In the rows, zero is written as 128.
Facts:
debren {θ=kivutri, ξ=klaskan, β=b}
tastar {θ=skovok, ξ=suzuk}
trogra {θ=sogum, ξ=nimer, β=a}
klapla {θ=litimu, ξ=skasan, β=b}
nimer {θ=vefus, ξ=floklol}
skasan {θ=skeflu, β=a}
kaskon {θ=skovok, ξ=gama, β=a}
stoski {θ=buden, ξ=futrim, β=e}
geteskor {θ=nimor, β=d}
statri {θ=mubuk, β=e}
grevel {θ=klabe, ξ=plisebus, β=b}
sovis {θ=trelu, ξ=trogra, β=e}
floklol {θ=kalo, ξ=teskoflo, β=e}
stuflon {θ=gama, β=b}
gripun {θ=dregruk, β=a}
klugrava {θ=brugrafo, ξ=tuklis, β=b}
rosur {θ=brugrafo, β=c}
zegrir {θ=zase, ξ=grabu, β=d}
fligrur {θ=skovok, β=d}
mubuk {θ=vugru}
tivabri {θ=gribram}
plamar {θ=vadrer, β=a}
gremim {θ=gribram, ξ=kadris}
zukle {θ=kalo, β=b}
platok {θ=guzek, β=a}
pluzos {θ=skovok, ξ=gelom, β=a}
zula {θ=zase, ξ=fizer, β=d}
tretro {θ=gremim, β=a}
pige {θ=guzek, β=d}
simi {θ=mumodol, ξ=stoski, β=c}
flunar {θ=trelu, ξ=klukis, β=a}
kalo {θ=guzek, ξ=vugru}
vefus {ξ=miplidom}
briklen {θ=klaskan, ξ=besusti, β=a}
dramel {θ=guzek, ξ=stodram, β=c}
grividus {θ=trelu, ξ=tivabri, β=a}
besis {θ=gremim, β=b}
stidek {θ=tastar, ξ=tiklum, β=a}
gipatol {θ=kalo, ξ=dregruk, β=a}
dudri {θ=buden, β=a}
susto {θ=vudrudrom, β=c}
trelu {θ=kadris, ξ=zapli}
brodri {θ=klaskan, ξ=vudrudrom, β=a}
batristen {θ=zase, β=b}
stastim {θ=kalo, β=e}
suzuk {θ=nimer, ξ=fosul, β=c}
klaklufos {θ=nimor, ξ=dasta, β=a}
plestiler {θ=gama, ξ=pluzos, β=c}
betram {θ=flitrer, β=a}
trevin {θ=brugrafo, β=b}
sazul {θ=litimu, β=e}
dasta {θ=dregruk, β=b}
fustur {θ=klabe, β=d}
grepler {θ=tatusu, ξ=gremim, β=a}
grefos {θ=buden, β=a}
staskobra {θ=tivabri, ξ=kluskis, β=b}
ratul {θ=gribram, ξ=zatres, β=c}
drustis {θ=litimu, ξ=sazul, β=b}
vudrudrom {θ=flitrer, ξ=delak}
brugrafo {θ=skovok}
guklos {θ=vadrer, β=a}
brekli {θ=tastar, β=a}
teskoflo {θ=lapal, ξ=ratul, β=c}
zefin {θ=kivutri, β=d}
mago {θ=vugru, ξ=brastol}
tozagrol {θ=kadris, β=e}
futrim {θ=dregruk, ξ=trelu, β=b}
zatres {θ=drepla, ξ=klapla, β=a}
kufles {θ=guzek, ξ=vori, β=a}
skeflu {θ=flitrer}
sogum {θ=nisives}
drepla {θ=klabe}
rofli {θ=nisives, ξ=grepler}
nimor {θ=vugru}
besusti {θ=nisives, ξ=fleplubak, β=a}
lapal {θ=gribram}
tuklis {θ=vori, ξ=stukin, β=c}
brastol {θ=gama, ξ=mumodol, β=c}
bravun {θ=mumodol, ξ=plavo, β=a}
miplidom {θ=sogum, β=b}
salos {θ=nimor, ξ=braven, β=e}
lanum {θ=rofli, β=c}
kaser {θ=sogum, β=b}
flutek {θ=stiskadror, ξ=kivutri, β=a}
ziles {θ=dregruk, ξ=zula, β=e}
buden {θ=vefus}
duvuk {θ=drepla, ξ=zegrir, β=a}
mumodol {θ=gribram, ξ=plestiler}
dregruk {ξ=briklen}
plavo {θ=klabe, ξ=drustis, β=e}
gelom {θ=rofli, ξ=gipatol, β=b}
plebram {θ=sogum, β=a}
losku {θ=klabe, β=c}
puno {θ=gribram, ξ=betram, β=a}
rezel {θ=nisives, β=a}
groskas {θ=klabe, β=a}
grabu {θ=mubuk, β=d}
pladrik {θ=gremim, β=b}
draplem {θ=vadrer, ξ=debren, β=c}
vugru {ξ=tilin}
moga {θ=lukle, β=a}
fleplubak {θ=vadrer, ξ=kaskon, β=a}
vekur {θ=brugrafo, β=a}
klabe {θ=dregruk, ξ=groskas}
revo {θ=klaskan, β=b}
vadrer {θ=klabe}
stukin {θ=vadrer, ξ=vefus, β=b}
klukis {θ=sogum, ξ=butal, β=e}
klekoflar {θ=gribram, ξ=druploklan, β=e}
druplus {θ=nimer, β=e}
kivutri {θ=skovok, ξ=bravun}
grebral {θ=gama, β=d}
flupo {θ=zase, ξ=lukle, β=c}
tizes {θ=sogum, ξ=puno, β=a}
stivam {θ=dregruk, β=a}
plisebus {θ=kalo, ξ=stubrigru, β=e}
skabim {θ=kalo, β=a}
drusobrus {θ=mago, β=a}
butal {θ=zase, ξ=staskobra, β=c}
febol {θ=litimu, ξ=mago, β=e}
tatusu {θ=vugru}
zase {θ=kadris}
fosul {θ=mago, ξ=flenik, β=d}
delak {θ=nimor, ξ=tretro, β=e}
stiskadror {θ=skovok, ξ=flutek}
kadris {ξ=geteskor}
druploklan {θ=brugrafo, ξ=duvuk, β=e}
kluskis {θ=mago, ξ=kaser, β=a}
lukle {ξ=rofli}
stodram {θ=brugrafo, β=a}
dosker {θ=nimor, β=a}
papok {θ=nimer, β=c}
funogrir {θ=gremim, β=a}
sirar {θ=guzek, β=e}
fizer {θ=zase, ξ=brodri, β=a}
litimu {θ=skovok}
tiklum {θ=dregruk, ξ=gribram, β=b}
turak {θ=vefus, ξ=klaklufos, β=a}
stubrigru {θ=kalo, ξ=turak, β=a}
klaskan {θ=flitrer, ξ=stidek}
nedrin {θ=vudrudrom, β=b}
tilin {θ=vefus, ξ=klabe, β=b}
flenik {θ=nisives, ξ=klekoflar, β=b}
vori {ξ=sovis}
groflir {θ=mubuk, ξ=stiskadror, β=d}
gufal {θ=drepla, β=d}
gama {θ=dregruk}
dremil {θ=mumodol, ξ=kufles, β=d}
vivuflu {θ=gama, β=b}
braven {θ=rofli, ξ=draplem, β=d}
basi {θ=kivutri, β=a}
nudi {θ=drepla, β=b}
zapli {θ=trelu, β=b}
groma {θ=mubuk, β=a}
flitrer {θ=vugru}

Known rows:
[118 171 121 100 121 152 142  70 162  99 109  71 130 135 113 105 123 110
 185 125 135 159 106 134 120 137  77 117 157 137  95 119 100 133 134  96
 155 118 120] -> pige
[105 175 135 105 130 123 151 107 157 105 151 114 102 159 149 111 112 133
 147 100 119 135 151 148 122 113 147 103 173 142 126 148 136 152 119 108
 127 141 160] -> mubuk
[130 157 155 113 125 121 133  93 138 127  69 108 118 146  97 129  99 100
 103 137 170 149 105 134 148 113 105  96 175 151 111 103  90 114 151  73
 154 153 120] -> groflir
[138 139 142 160 150  89 180 137 133 156 101 128 139 126 119 152 122 124
 136 120 151 139  75  96  92  70 137  95 143 145 166  63 118  32 198  72
 150 133 191] -> plavo
[123 185 128 103 130 161 151 102 183 119  96 107 201 133 120  72  96 145
 177 127 127 141 127 121 114 117 125 143 136 137 124 147  99 157 149 166
 155 114 125] -> funogrir
[117 152 122  74 151 134 131  86 153  91 172  74 152 174 125 110 127 163
 122  77 135 151 135 108 120 127  77 127 141 161 129 117 124 134 125 156
 153  90 118] -> trevin
[114 167 103 127 168 136 180 101 163  94 113  75 137 141 128 127 112 123
 215 111 165 136  94 134 120 162  60  77 128 117 119 144  91 106 145  82
 158 111 134] -> gufal
[114 170 105 124 144 128 172 115 151  97 158 102 116 155 167 111 118 144
 188 101 124 122 137 141 117 131 114  93 130 134 131 143 151 136 126 128
 139 132 165] -> gama
[129 155 122  83 109 157 141 106 167 119 145  94 167 101 111  90 118 119
 166 130 110 163 119 163 112 102 118 120 125 140 115 141  85 114 118 142
 180 104 107] -> plebram
[150 172 151 120 109 155 138 124 139 181  56 138 168 142 121 117 124 129
 102 130 129 147 114 130 112 126  91 171 145 175 156  78 104  81 167 129
 175 176  80] -> fizer
[129 163 229 108 136 191 165 181  83 205  61 137  87 104 116 149  90  92
 105  91 138  99 102  37  75 190 102 133 112 128  13 113  90 211 135 221
 135 117 138] -> klekoflar
[157 143 130 110 101 139 116 137  94 130  60 152 185 142 109 105 103 142
  95 131 124 144  98 178 120 158 109 134 137 149 126 121  98  94 145 164
 170 136  86] -> kufles
[128 169 128  89 114 165 140 100 171 126 123  99 176 117 123  90 131 126
 171 121 113 157 125 149 111 131 104 149 132 150 129 141  88 112 129 138
 171 120 102] -> skabim
[ 82 176 152  71 119 131 146  87 168 115 145 104 115 159 121 120 112 141
 127  73 147 141 142 155 150 118 127 104 182 144 158 167 104 139 116 111
 148 122 133] -> revo
[148 166 129 160 131 128 145 127 119 122  84 125 108 165 143 107  69 130
 125 146 126 127 121 125 121  95 127 109 153 137  86  90 160 165 159 139
 129 164 149] -> simi
[126 157 118 105 156 121 138 104 148  89 169  87 126 171 153 104 128 152
 135  98 112 145 149 111 104 129 121 116 147 155 110 119 147 149 125 132
 131 121 147] -> litimu
[169 138 139 121 166 119 124 126 163 154 105 116 194 141  97 117 114 135
  58 134 144 175 117 101 110  59 118 143 148 180 156  54  95  63 181 111
 175 139  99] -> flutek
[104 175 132 105 135 125 151 107 157 104 150 111 104 158 148 111 116 134
 151  99 120 135 149 145 122 117 147 102 169 144 129 149 136 152 118 107
 131 140 160] -> tatusu

Rows:
No name comes twice in this set of rows, the named rows included.
[138 129 121  89 129 118 110 114  82  93 114 118 159 194 113 119 100 176
  67  85 138 141 108 152 126 155  83 118 141 157 126 102 134 120 134 179
 150 101  95] : klapla
[150 120 170 100 124  85 139 110 102 106 104 113 150 138 137 120 139 124
 104 128 137 147 105  79  99 148 121 125 128 178  93  80 118  95 158 137
 142 121 185] : febol
[141 140 129 110 154 117 124 108 138 132 140  96 152 172 105 131 109 157
  63  90 148 156 119 106 125  62  91 127 152 173 152  56 133  96 160 135
 160 117 102] : drustis
[143 120 162 116  85 108 145 122  99 139 105 124 120  98 111 127 117  98
 117 138 120 147  81 128  98  80 140  98 134 150  95  76 116  83 151 139
 156 119 176] : klukis
[143 140 109 132 107 113 116 137  48  98  85 165 129 190 132 118  85 164
  90 111 110 119 103 194 115 156 128  99 163 131 115 115 164 131 135 161
 128 141 122] : vori
[137 139 159 129 124 103 165 129 109 135  87 132 135 128 136 135 123 121
 143 121 140 127  86 107  97 135 121 105 129 145 122  97 116  80 165 123
 146 123 187] : ziles
[170 131 165  87 101  86 153 106 132  99  84 111 191 133 174  78 119 116
 111 170 162 128 151 108 187 155  77 140  55 211 106 106 113 106 144 209
 190 157 146] : pluzos
[124 145 148  84 144 104 142  85 150  91 147  84 158 137 132 107 161 131
 160 109 116 168 112  71  78 134 133 131 150 159 111 110 110  99 147 102
 133  94 190] : sazul
[101 158 172  82 107 108 154  93 153 109 119 111 129 123 133 113 145 111
 168 110 126 150 117 109 104 144 158 111 172 145 119 153  98 114 135  86
 132 119 205] : statri
[147 141 143 121 152 121 137 139 107 123 130 120 111 167 141 127 105 142
  79 103 128 131 136 104 111 126 110 117 134 163  96  85 149 149 134 159
 140 142 125] : tastar
[140 163 174 123 186 192 188 213 114 202  80 141 130 107 126 159  90 118
 117  88 162 100 106 101 103 211  56 106  74 122  83 150  55 152 133 195
 185 126  72] : duvuk
[155 142 124 151 174  97 130 125 144 141 140 116 123 169 119 133 102 143
  54 118 132 158 128 103 105  23 137 118 168 176 151  32 161  90 175  92
 143 154 132] : kivutri
[105 178 155  82 135 153 142  80 172 112 108  80 112 136 109 118 117 101
 161 112 153 152 119 129 130 164  95 100 173 135  88 156  72 157 120  78
 147 126 124] : grabu
[135 159 175 102 130 122 138 136 155 166  74 153 156 132 102 122 103 109
  58 127 160 151 128 142 141 100 148 116 171 163 156 126  66  99 153  95
 170 163 115] : brodri

Now the same things, written a new way:
Known rows:
[111 145 162 121 132 131 109 121 137 141 130 126 125 130 143 153 102 101
 122 142 110 131 125 156 135 111 114 125 129 133 132 128 105 136 124 149
 103 145 116 118 146 145 150 107 120] -> gribram
[146 124 114 131 105 137 142 133 109 101 123 138 141 142 135 119 154 171
 103 117 130  89 102 111 118 137 173 149 139 126 126 109 151 124 109 127
 146 130 110 128 116 102 112 135 147] -> salos
[134 123 141 138 124 119 107 125 130 138 129 141 137 135 119 126 124 137
 121 124 133 116 127 147 122 135 126 127 131 128 127 129 125 138 121 140
 129 132 129 136 125 123 127 137 124] -> zefin
[120 126 118 135 138 117 132 136 132 137 128 130 131 119 133 129 155 131
 141 139 136 141 122 123 141 140 118 119 126 144 122 118 140 122 142 125
 116 138 134 135 130 125 127 124 133] -> brekli
[135 138 136 117 113 116 121 136 131 135 131 132 126 133 133 129 121 133
 132 133 128 120 125 140 119 129 137 130 125 127 132 119 132 123 112 136
 107 129 111 118 126 131 137 126 133] -> litimu
[119 111 118 131 129 166 128 132 124 138 132 111 140 150 114 138 110 125
 105  93 113 107 130 129 120 127 147 142 132 107 139 141 106 143 133 129
 154 120 125 117 139 120 127 118 115] -> rosur
[114 128 147 117 111 126 127 140 153 142 106 105 148 129 120 110 139 137
 132 134 136 147 132 145 116 143 109 133 125 130 133 141 122 122 147 128
 131 132 112 147 128 118 122 126 122] -> revo
[131 136 137 121 119 127 128 129 128 127 131 118 126 127 141 130 119 120
 124 132 118 120 129 138 121 126 137 135 127 130 130 127 124 126 117 134
 118 132 117 116 128 130 139 129 131] -> trelu
[167 112 155 120 156 166 147 105 101 118 139 163  24 162   6 117 115 103
 144  70 121 117 187 128 104 133  96  75 138 111 183 162 133  91 108  85
 179  42 114  93 123 162 142 155  94] -> plestiler
[131 136 132 119 119 127 128 131 128 126 131 121 124 129 138 128 123 124
 122 132 119 120 130 135 118 126 138 133 128 129 129 126 128 125 117 134
 120 131 118 115 126 129 138 131 133] -> buden
[151 128 112 123 106 124 140 139 125 114 132 113 131 126 144 111 139 139
 125 129 128 110 132 122 110 138 161 145 125 127 125 121 140 117 110 120
 131 121 115 116 113 115 130 146 142] -> kalo
[112 141 146 127 131 127 118 120 141 145 116 128 135 126 132 142 114 117
 138 138 117 139 128 144 149 107  99 121 130 130 127 141 105 135 138 136
 123 138 121 137 143 135 127 112 114] -> zapli
[133 136 134 119 120 127 128 131 129 125 132 117 125 128 139 130 121 123
 123 132 118 120 131 136 119 126 138 134 128 129 129 128 126 124 117 133
 119 130 118 115 127 129 140 130 134] -> guzek
[107 143 180 122 128 132 100 114 132 134 123 151 130 149 126 157  95 122
 116 135 129 132 106 150 130 115 118 122 127 121 142 119 111 144 119 160
 101 146 112 134 146 148 140  96 118] -> sazul
[133 132 109 159 145 116 126  69 116 142 115 106 175 130 176 176 158 105
 145 184 155 130 154 115 160 172 170 174 108 134 129  73 143 146 161 131
  92 117 121 185 198 102 135 163 133] -> kufles
[119 125 116 136 140 121 133 133 131 132 129 127 129 116 136 127 152 126
 139 138 132 141 123 121 141 138 118 122 127 146 120 120 139 123 144 122
 119 138 136 136 129 125 130 124 133] -> skabim
[130 134 126 129 119 124 130 126 135 133 116 127 137 125 132 124 130 135
 139 135 128 131 129 130 139 118 117 129 129 127 125 134 122 127 133 124
 135 126 122 138 129 123 116 129 123] -> batristen
[126 103 117 168 107 134 124 197 163 102 156 132 154  97 203  93  97 116
 153 131 134 160  51 102 152 104 129 108 107 153  88 121  91 148 106 127
 126 173 162 113  68 147 100  75 127] -> zatres

Rows:
No name comes twice in this set of rows, the named rows included.
[ 98 133 140 137 152 126 118 125 137 145 128 135 129 119 135 150 135 107
 137 146 126 154 118 139 153 127  97 113 129 149 123 123 119 134 151 136
 108 151 136 138 146 141 137 104 121] : tretro
[126 124 154 148 102 148 117 136 142 107 128 129 166 139 176 130 109 132
 117 138 127 118  77 129 129 127 167 150 117 127 119 106 106 155 111 151
 122 150 110 135 119 127 124 100 132] : floklol
[132 144 130  80 149 113 149 113 106 135 118 135  48 130  32 111 143 139
 124  94 123 136 189 131 113 111  53  83 160 127 154 176 156  74 132  97
 159  96 135 112 125 133 124 155 117] : gelom
[ 91 143  57  38 189  68 138 114  84 136 139 137  74  87  52 122 107 153
 103  99 135 166 196  87  94  73  67 104 146  69 120 190 187 111 160 118
 123 113 230 101 108 147 125 151 161] : fleplubak
[166 142 173 115 132 143 158 121  98 123 134 133   7 162  40 111 163 115
 119  87 120 106 180 150 122 151  65  63 173 184 181 138 146  37  86  83
 164  99  84  95 135 128 137 159 100] : mago
[ 91 130 148 129 143 125 118 137 148 151 122 117 136 121 125 135 148 118
 131 142 130 157 120 147 136 144  94 116 128 149 127 129 126 127 160 137
 109 155 129 141 142 131 142 106 124] : betram
[162 139 173 107 138 139 155 117 101 117 135 129  12 153  40 106 145 106
 120  91 126 122 186 145 112 144  66  67 162 166 180 145 144  47  91  87
 160  92  99  98 128 138 139 161 102] : mumodol
[116 143 150 117 130 129 115 125 134 136 131 124 123 129 137 144 107 110
 121 137 111 128 128 150 127 115 118 127 129 130 131 131 114 131 123 143
 109 141 119 113 138 141 147 115 126] : tivabri
[136 132 129 123 114 128 130 135 129 120 128 122 131 126 142 125 124 129
 121 132 123 120 126 130 120 130 145 138 127 127 127 123 128 127 116 131
 125 131 119 118 124 126 132 132 135] : lukle
[122 101 126 157  95 165 113 179 155 140 143 131 176 149 157 127  93 137
 132 101 117 109  66 133 129 122 170 142 113 117 118 124  83 166 113 143
 136 144 115 111 107 129 118  77 116] : teskoflo
[110 140 106  75 172 102 149 120 101 138 129 138  52 113  35 114 164 143
 116  99 127 148 184 119 109 120  57  84 156 126 142 168 181  81 152 103
 140 109 163 106 119 135 138 150 138] : gipatol
[135 132 133 145 110 133 119 126 140 124 127 113 165 130 185 142 119 115
 131 154 124 117 110 134 136 136 170 159 113 131 120 101 111 147 119 144
 106 140 107 134 141 122 135 125 133] : nimer
[129 147 108  53 168 101 143 103  94 115 134 147  49 107  43 114 111 133
 114 101 108 137 199 117  81  87  92 105 141  77 139 185 173 105 131 113
 139  79 167  79 103 162 152 162 148] : dregruk
[112 111 139 120 114 152 116 148 141 157 127 110 151 161  98 128 112 139
 116  97 133 121 127 144  99 150 144 139 124 106 148 139 111 138 136 138
 134 120 111 128 136 119 133 112 115] : susto

Now the same things, written a new way:
Known rows:
[134 118 134 142 125 125 123  87 123 104 145 115  99 145 117 116 103 125
 123 106 107 123 187 119 145 138 123 123  99] -> nedrin
[124 113 199 142 186 114 127  88 161 133  92 157  99 137 122 181 168 164
 237 158 104  92 196 110 142 135 159 122 147] -> kaskon
[127 118 135 138 140 139 125  86 121 105 127 118 102 149 115 111 104 126
 113 106 107 116 184 115 147 136 123 124 106] -> debren
[134 130 135 157 143 145 126  87 125 136 116 125 103 140 118 112 111 127
 109 107 108  92 190 130 142 140 123 150  97] -> draplem
[127 119 133 139 142 139 122  85 121 105 117 120 102 147 116 113 104 135
 109 106 109 124 184 110 144 136 123 128 109] -> drustis
[139 120 136 145 133 155 125  85 124 122  99 119 130 139 117 115 105 125
 106 112 110  98 185 111 141 166 123 166  98] -> plavo
[134 128 144 146 126 137 142  87 158 116  99 137 117 139 142 114 106 149
 107 107 111  93 169 109 144 139 123 121  98] -> bravun
[133 127 138 148 140 119 162 101 146 132 113 129 107 140 127 113 105 126
 118 109 110  89 169 110 156 138 124 121  97] -> grividus
[141 121 137 154 126 121 126  89 165 106 125 124 103 139 140 114 106 145
 130 107 110  92 169 111 142 145 123 127  99] -> kluskis
[141 137 135 164 140 140 125  86 158 123  98 142 102 138 138 115 119 157
 110 106 120  95 174 109 140 149 123 158  99] -> groskas
[128 119 136 139 138 144 126  84 124 105  99 119 154 139 116 114 104 131
 112 112 119 103 169 110 142 161 122 144 112] -> druploklan
[128 122 136 142 134 133 127  86 127 112 108 117 111 140 120 115 104 137
 116 107 108  93 170 117 144 138 123 122  97] -> tuklis
[134 120 134 146 135 149 124  84 122 131  99 119 103 139 116 116 106 123
 106 108 108 109 198 119 141 145 123 150  98] -> gufal
[165 184 151 143 121 181 159  94 121 104 123 122 164 136 117 111 105 160
 124 105 105 114 169 110 149 139 122 145  98] -> ratul
[131 118 136 143 125 129 124  87 134 104 121 117 105 139 118 116 104 127
 116 108 109 113 175 129 145 140 123 122  97] -> flitrer
[133 128 137 142 132 123 144  88 147 118 104 130 102 140 138 115 109 147
 122 108 109  91 168 109 143 139 122 126  98] -> skabim
[143 122 134 140 124 135 121  84 122 102  99 117 115 139 119 149 103 137
 112 106 120 137 170 108 138 170 122 132  99] -> grabu
[130 119 139 143 125 133 146  86 155 114 106 136 103 140 146 114 116 151
 118 108 109  91 170 110 143 139 122 129  99] -> rezel

Rows:
No name comes twice in this set of rows, the named rows included.
[125 113 191 144 166 115 135  86 164 127  92 145  96 137 140 191 172 157
 217 158 103  90 197 111 142 134 151 122 128] : besusti
[181 200 140 182 122 188 169 108 124 123 128 149 139 135 117 110 125 162
 131 105 107 116 170 110 145 142 121 201 102] : zatres
[128 118 134 142 140 145 126  87 121 132 137 118 100 154 116 113 106 123
 106 107 106 100 215 131 151 136 128 138  97] : grevel
[189 197 143 174 119 170 146 113 123 103 139 126 145 134 122 112 106 191
 159 105 106 140 167 109 144 153 120 183 112] : skasan
[124 113 181 143 177 116 123  86 130 119  89 134  97 136 117 221 158 147
 208 141 102 115 251 112 138 135 171 129 130] : gama

